A = [ 24  33  19  27  29  -5  31 -25  14 -49  45  26  20]
A[0]	24
A[4]	29
A[7]	-25
A[6]	31

W =
array([[ -1,  -9,  25,   8,   4,  14,  13,  -7, -34, -13,  31],
       [  9,   4,  19,  14, -33,  33,  19, -10,  -8,  20,   7]])
W[0, 0] = -1
W[1, 10] = 7
W[0, 9] = -13
W[0, 7] = -7
W[0, 8] = -34
W[1, 1] = 4
W[1, 7] = -10
W[0, 4] = 4
W[0, 3] = 8
W[0] = [-1, -9, 25, 8, 4, 14, 13, -7, -34, -13, 31]
W[1, 3] = 14
W[:, 5] = [14, 33]

data =
-0.023,-0.135,-0.138,0.182,-0.093,0.134,0.191,0.159,0.136,-0.090,0.164,-0.132,0.123,-0.118,-0.156,-0.049
0.116,0.070,0.078,0.075,0.052,0.029,0.060,0.015,-0.028,0.042,-0.012,0.067,0.023,0.103,0.079,0.025
0.118,0.140,0.176,-0.127,0.153,-0.013,-0.070,-0.110,0.010,0.206,0.005,0.133,-0.125,0.139,0.168,0.144
0.024,-0.026,0.023,0.099,0.031,0.120,0.081,0.102,0.146,0.047,0.065,-0.064,0.096,-0.058,-0.040,0.047
0.187,0.069,0.224,0.038,0.236,0.036,-0.013,-0.024,-0.032,0.151,-0.043,0.066,0.056,0.031,0.094,0.187
-0.040,-0.091,-0.115,0.137,-0.116,0.168,0.080,0.106,0.120,-0.118,0.125,-0.112,0.154,-0.109,-0.046,-0.177
-0.002,-0.037,-0.056,0.167,-0.053,0.147,0.126,0.264,0.150,-0.022,0.188,-0.101,0.156,-0.131,-0.061,-0.126
0.049,0.115,0.107,-0.168,0.058,-0.121,-0.102,-0.053,-0.137,0.102,-0.198,0.093,-0.082,0.121,0.118,0.142
0.098,0.088,0.086,-0.022,0.117,-0.079,-0.110,-0.111,-0.048,0.136,-0.042,0.063,-0.005,0.146,0.130,0.162
-0.056,-0.170,-0.139,0.168,-0.082,0.219,0.118,0.097,0.118,-0.076,0.154,-0.078,0.172,-0.091,-0.102,-0.152
Rows and columns are counted from 0.
row 0 col 0	-0.023
row 6 col 12	0.156
row 5 col 14	-0.046
row 7 col 12	-0.082
row 3 col 8	0.146
row 9 col 0	-0.056
row 7 col 13	0.121
row 2 col 4	0.153
row 7 col 7	-0.053
row 0 col 1	-0.135
row 2 col 0	0.118
row 6 col 4	-0.053
row 9 col 1	-0.170
row 2 col 6	-0.070
row 8 col 14	0.130
row 7 col 0	0.049
row 1 col 4	0.052
row 9 col 12	0.172
row 9 col 15	-0.152
row 2 col 8	0.010
row 8 col 9	0.136
row 8 col 8	-0.048
row 2 col 10	0.005
row 1 col 5	0.029
row 3 col 11	-0.064
row 8 col 0	0.098
row 6 col 6	0.126
row 3 col 3	0.099
row 4 col 14	0.094
row 9 col 2	-0.139
row 7 col 10	-0.198
row 9 col 14	-0.102
row 3 col 14	-0.040
row 4 col 0	0.187
row 4 col 3	0.038
row 1 col 6	0.060

grid =
[[ 22 -22  21 -18]
 [-20  29 -17  23]]
grid[0, 0] => 22
grid[1, 3] => 23
grid[1, 2] => -17

arr =
[[74 26 90 49 52 16 22 90 66]
 [98 92 17 11 95 16 79 90  5]
 [ 4 65 14 32 39 45 80 55 70]
 [96 59  9 26 75 82 54 68 91]]
Indices start at 0.
row 0 col 0	74
row 3 col 8	91
row 2 col 4	39
row 2 col 2	14
row 2 col 7	55
row 1 col 4	95
row 3 col 5	82
row 0 col 3	49
row 3 col 2	9
row 2 col 6	80
row 2 col 1	65
row 1 col 3	11
row 3 col 3	26
